Look-ups in named tables: a row name and a column name give one cell, copied from the table.

ret =
         zelug  siduseg
rotuv       61      127
punemu      86       88
dovut      157      145
ritutag    212       89
vun        197      145
mit        134       63
lotenu     175      143
pim        157      193
virumet     75      198
vasipa     146       94

siduseg of mit: 63
siduseg of rotuv: 127
siduseg of pim: 193
zelug of ritutag: 212
zelug of mit: 134
siduseg of dovut: 145
zelug of dovut: 157
zelug of virumet: 75
zelug of rotuv: 61
siduseg of vasipa: 94
zelug of lotenu: 175
zelug of punemu: 86

safad =
|  | sesa | tebike | keb | golodab | zisimif | zuridi | fem |
|---|---|---|---|---|---|---|---|
| riv | -1062 | 3133 | 4803 | 9193 | -2942 | 1882 | -3133 |
| nevevi | 114 | 3149 | -9696 | 4924 | -4571 | -3040 | -4684 |
| bep | -623 | 3400 | -9596 | 4607 | -3550 | -4090 | -4291 |
| lili | -1377 | 3497 | -9789 | 3741 | -2505 | -5363 | -3701 |
| mok | -3340 | 4030 | 6310 | 9019 | 217 | -761 | -2031 |

mok, sesa -> -3340
lili, fem -> -3701
bep, golodab -> 4607
riv, zisimif -> -2942
mok, zisimif -> 217
mok, zuridi -> -761
nevevi, sesa -> 114
mok, keb -> 6310
bep, tebike -> 3400
bep, sesa -> -623
nevevi, zuridi -> -3040
riv, keb -> 4803
riv, fem -> -3133
riv, golodab -> 9193
nevevi, golodab -> 4924
Which row has the largest sesa? nevevi

vara:
|  | zugota | bezagin | foziru | kul |
|---|---|---|---|---|
| silu | 0.1 | -0.2 | 0.3 | -0.3 |
| nivu | 0.4 | 0.4 | 0.0 | 0.7 |
| papofa | 0.8 | 0.6 | 0.2 | 0.0 |
| pituta | -0.2 | 0.9 | 0.3 | 0.5 |
| ven | -0.8 | -0.1 | 0.2 | 0.7 |

ven, kul => 0.7
silu, zugota => 0.1
ven, zugota => -0.8
ven, bezagin => -0.1
ven, foziru => 0.2
nivu, kul => 0.7
papofa, bezagin => 0.6
nivu, bezagin => 0.4
silu, bezagin => -0.2
papofa, kul => 0.0
pituta, foziru => 0.3
pituta, kul => 0.5
silu, kul => -0.3
pituta, bezagin => 0.9
papofa, foziru => 0.2
nivu, foziru => 0.0
papofa, zugota => 0.8
silu, foziru => 0.3
nivu, zugota => 0.4
pituta, zugota => -0.2
Which row has the largest bezagin? pituta

Table sudiru
	lazuti	bivur	pup	logu	forezu	leb	rulakif
vetir	0.17	0.17	0.61	-0.82	0.01	0.12	-0.20
dum	-0.18	0.02	0.00	0.26	0.15	0.04	0.21
funa	-0.03	0.11	-0.06	-0.22	0.25	-0.11	0.42
nof	0.45	0.06	0.01	0.22	0.17	0.11	0.17
falu	0.22	0.36	0.35	0.01	0.06	0.03	0.21
rofa	0.64	0.30	-0.06	-0.24	-0.25	-0.07	0.31
gatute	0.02	-0.13	-0.20	-0.56	-0.08	0.17	-0.16

What is the lazuti of dum in sudiru?
-0.18
What is the rulakif of rofa in sudiru?
0.31
What is the bivur of vetir in sudiru?
0.17
What is the pup of falu in sudiru?
0.35
What is the leb of vetir in sudiru?
0.12
What is the rulakif of funa in sudiru?
0.42
What is the lazuti of falu in sudiru?
0.22
Row with the largest leb: gatute

lizimul:
columns: pilap, lim
soziv: [488, 353]
lup: [447, 811]
fiv: [225, 350]
visini: [160, 563]
fomup: [225, 677]
mubit: [490, 81]
kiv: [264, 407]
kapip: [806, 129]
fese: [620, 806]
som: [158, 53]

lim of kapip = 129
pilap of fese = 620
pilap of fiv = 225
lim of mubit = 81
pilap of mubit = 490
lim of lup = 811
lim of visini = 563
pilap of fomup = 225
pilap of som = 158
pilap of kapip = 806
pilap of soziv = 488
pilap of visini = 160
lim of fese = 806
pilap of kiv = 264
lim of kiv = 407
lim of fomup = 677
lim of soziv = 353
pilap of lup = 447
lim of som = 53
lim of fiv = 350

zelinuk
cols = zul, gov, mekemag, pibu, moz, rilasif, muf
vesi: [0.756, 0.181, 0.847, 0.545, 0.888, 0.385, 0.610]
ses: [0.851, 0.632, 0.619, 0.616, 0.253, 0.377, 0.675]
beb: [0.517, 0.853, 0.795, 0.561, 0.597, 0.175, 0.901]
piz: [0.223, 0.350, 0.409, 0.747, 0.790, 0.565, 0.628]
narir: [0.579, 0.205, 0.601, 0.220, 0.532, 0.293, 0.883]
guritot: [0.659, 0.426, 0.282, 0.799, 0.327, 0.426, 0.566]
fusudin: [0.491, 0.252, 0.694, 0.443, 0.482, 0.856, 0.557]
fut: [0.644, 0.567, 0.798, 0.886, 0.698, 0.658, 0.805]
suvet: [0.623, 0.900, 0.468, 0.381, 0.350, 0.563, 0.465]
zenepa: [0.893, 0.867, 0.873, 0.824, 0.237, 0.186, 0.585]
nef: [0.270, 0.345, 0.216, 0.762, 0.889, 0.683, 0.254]
vebiv: [0.394, 0.205, 0.246, 0.702, 0.802, 0.308, 0.185]
vez: [0.360, 0.306, 0.686, 0.205, 0.807, 0.840, 0.202]

mekemag of beb: 0.795
gov of guritot: 0.426
moz of nef: 0.889
mekemag of fusudin: 0.694
mekemag of fut: 0.798
rilasif of vez: 0.840

gakikil:
	busodag	rud	datuz
nomeg	6282	5274	8551
duzoge	7386	5319	9175
sakufo	6509	4934	6822
mobav	4987	5177	7371
pap	5748	4540	4889
nal	6338	5110	7679
nafola	5732	5203	8089
biluk	1330	4223	1489

rud of biluk is 4223
datuz of biluk is 1489
busodag of mobav is 4987
rud of duzoge is 5319
datuz of mobav is 7371
busodag of nomeg is 6282
busodag of duzoge is 7386
datuz of pap is 4889
datuz of nomeg is 8551
datuz of sakufo is 6822
busodag of nal is 6338
busodag of nafola is 5732

fav:
           zum  vuza  zazizus  potazo    zak    mip
bot      -5.68  1.30     5.71    0.61   8.30   1.34
rufegiv   5.92  0.74    -2.99   -1.15  -3.41  -0.24
radepo   -2.92  0.85     3.48    0.17   5.40   0.86

What is the vuza of radepo in fav?
0.85
What is the potazo of radepo in fav?
0.17
What is the zazizus of rufegiv in fav?
-2.99
What is the potazo of bot in fav?
0.61
What is the zum of rufegiv in fav?
5.92
What is the potazo of rufegiv in fav?
-1.15
What is the zak of bot in fav?
8.30
What is the zum of bot in fav?
-5.68
What is the mip of rufegiv in fav?
-0.24
What is the mip of radepo in fav?
0.86
What is the zak of rufegiv in fav?
-3.41
What is the vuza of bot in fav?
1.30
What is the zazizus of bot in fav?
5.71
What is the zazizus of radepo in fav?
3.48
What is the mip of bot in fav?
1.34
What is the vuza of rufegiv in fav?
0.74
Row with the largest mip: bot

farumod =
	vapemov	famasoz	zuton	mebute	sezenak	vumekot	nena	zer	mikob	nul
sife	64	96	91	166	166	105	100	133	116	27
gekunu	50	160	159	148	139	112	10	132	192	127
posez	110	142	147	129	126	64	45	100	165	107
suze	71	108	134	165	106	92	106	192	93	80
tak	102	137	159	155	139	38	85	145	71	113
buki	76	137	155	96	114	126	90	154	128	110
fuz	144	147	163	213	110	88	117	215	117	47
terit	97	102	161	157	190	97	104	97	160	63
togovib	144	140	122	211	81	15	125	182	88	139
kamak	62	77	117	115	81	37	106	118	138	137

kamak, vapemov => 62
sife, mikob => 116
suze, mebute => 165
gekunu, vumekot => 112
buki, mebute => 96
buki, zer => 154
posez, vumekot => 64
gekunu, vapemov => 50
togovib, vapemov => 144
kamak, nul => 137
sife, vapemov => 64
posez, famasoz => 142
posez, nul => 107
posez, mebute => 129
suze, famasoz => 108
tak, vapemov => 102
fuz, vumekot => 88
gekunu, nena => 10
sife, zuton => 91

Table zotukub
cols = fut, vem
tedos: [54852, 53704]
fur: [75050, 73764]
zusav: [53933, 7329]
vekesu: [51658, 49101]
bapeg: [57554, 47368]
bemob: [46878, 41503]
kupitim: [64715, 60534]
tegi: [89468, 51800]
lagipe: [36990, 46109]
kuvemo: [57360, 38303]
fano: [50183, 65416]
tapedu: [30160, 72626]
givi: [29209, 71649]
dezi: [67473, 65403]

What is the vem of kupitim in zotukub?
60534
What is the fut of fur in zotukub?
75050
What is the vem of fano in zotukub?
65416
What is the fut of dezi in zotukub?
67473
What is the vem of lagipe in zotukub?
46109
What is the vem of kuvemo in zotukub?
38303
What is the vem of givi in zotukub?
71649
What is the vem of bemob in zotukub?
41503

sab =
|  | dovad | dufaz | lebek |
|---|---|---|---|
| tibomod | 38 | 164 | 97 |
| guz | 181 | 98 | 113 |
| nidi | 197 | 133 | 167 |
| ligadok | 95 | 185 | 146 |

What is the dufaz of tibomod in sab?
164
What is the dovad of tibomod in sab?
38
What is the dovad of guz in sab?
181
What is the dufaz of ligadok in sab?
185
What is the dovad of ligadok in sab?
95
What is the lebek of guz in sab?
113
What is the lebek of tibomod in sab?
97
What is the dufaz of guz in sab?
98
What is the dufaz of nidi in sab?
133
What is the lebek of ligadok in sab?
146
What is the lebek of nidi in sab?
167
What is the dovad of nidi in sab?
197
Which row has the largest lebek? nidi

famevag =
,vem,zav,mukib,pirige,sim
nezel,150,52,156,191,241
bemafur,155,89,160,187,229
bininif,161,114,166,174,224
tunor,156,96,161,184,227
nofusa,153,82,159,189,231
soraru,151,63,157,191,237
mika,152,73,158,190,234
dev,158,103,162,182,225
tizomis,159,109,164,178,224

tizomis, mukib -> 164
bemafur, sim -> 229
tunor, pirige -> 184
soraru, mukib -> 157
soraru, zav -> 63
dev, mukib -> 162
nofusa, pirige -> 189
tizomis, zav -> 109
dev, sim -> 225
nofusa, mukib -> 159
bininif, mukib -> 166

Table pek
,pidak,lozen,refuvot,ged
dip,-89,-364,104,281
sed,-59,-610,-706,-416
nupilok,46,311,200,105
fab,-180,242,604,279
kud,-235,-185,159,132
gif,204,-364,-140,-81
nub,-20,-239,-479,-401
dor,-291,-303,139,-433
dap,93,-66,-43,180
pasafe,27,-184,-16,-28
dolil,-30,681,171,312

pidak of nub: -20
refuvot of gif: -140
pidak of pasafe: 27
ged of sed: -416
pidak of nupilok: 46
ged of dap: 180

